Below is a small trained network, with its code and all its weights. Each question gives an input and a class and asks what happens when units are switched off, that is, made to give their printed mean instead of their output.

import numpy as np


def w(rows, s, z=0):
    codes = np.array(rows[::2]) - 128.0
    scale = np.full(codes.shape[1], s)
    scale[-1] = z or s
    return codes * scale


def f(y):
    return y / 2 * (1 + np.tanh(0.7978845608 * (y + 0.044715 * y**3)))


def log_softmax(a):
    a = a - a.max(-1, keepdims=True)
    return a - np.log(np.exp(a).sum(-1, keepdims=True))


def net(x, mask):
    res = np.array(x, float).reshape(1, 3) / 4 @ E
    y = f(res @ A[0][:, :-1].T + A[0][:, -1])
    res = res + np.where(mask, y, B[0][:, -1]) @ B[0][:, :-1]
    return log_softmax(res[-1] @ U[:, :-1].T + U[:, -1])


A, B = {}, {}
E = w([
[228,136,29,125,158,191,62,51,195],'x0',
[96,150,130,130,162,163,126,122,118],'x1',
[37,139,77,222,168,1,12,122,149],'x2',
],0.0094)
A[0] = w([
[180,114,161,58,92,225,231,129,98,150],'N0',
[209,149,11,144,158,157,86,76,216,48],'N1',
[65,165,87,197,138,35,46,91,164,105],'N2',
[181,121,2,149,132,192,60,11,209,36],'N3',
[14,124,207,155,96,64,214,248,56,6],'N4',
[37,125,51,251,168,17,19,128,142,116],'N5',
],0.0067,0.0023)
B[0] = w([
[172,166,176,53,82,197,148,205,188,233],'N0',
[37,97,82,150,175,61,39,93,61,208],'N1',
[152,149,210,82,102,159,151,194,199,215],'N2',
[34,108,83,201,178,85,106,40,90,222],'N3',
[52,96,40,233,191,25,62,93,43,231],'N4',
[228,195,171,53,2,221,171,171,196,254],'N5',
],0.008,0.013)
U = w([
[196,142,170,54,69,207,174,183,207,254],'0',
[39,85,92,241,162,1,97,112,67,2],'1',
],0.0091,0.001)

Each question gives the input, the list of numbers given to net, and the class t.
The units are the neurons (one row each of A and B). Each row of codes is followed by its name. A weight is (code - 128) times the scale printed after its matrix; where a second scale follows, it is the last column's (A, B and U).
mask holds one flag per neuron, in row order. A switched-off neuron (its flag False) gives its mean, the last column of its row in B, instead of its output. The means were averaged over made-up inputs and are rounded, as every weight is.
A unit's drop is (log p(t) with every unit on - log p(t) with that unit switched off) / (log p(t) with every unit on - log p(t) with every unit switched off).
unit that matters most: the unit with the biggest drop
top k neurons: the k neurons with the biggest drops, biggest first
drop of u: that unit's drop, to one decimal
input [3,-1,6], class 0: unit that matters most : N5
input [-2,5,-1], class 1: top 3 neurons : (N5; N2; N0)
input [-3,1,-2], class 1: top 3 neurons : (N5; N2; N4)
input [-6,8,-4], class 1: top 2 neurons : (N4; N5)
input [5,5,5], class 0: top 2 neurons : (N5; N4)
input [-2,-4,0], class 1: top 2 neurons : (N5; N0)
input [-7,0,8], class 0: top 2 neurons : (N5; N2)
input [7,4,-5], class 1: drop of N5 : 0.2
input [2,-7,5], class 0: drop of N5 : 0.0
input [5,6,6], class 0: drop of N2 : 0.3
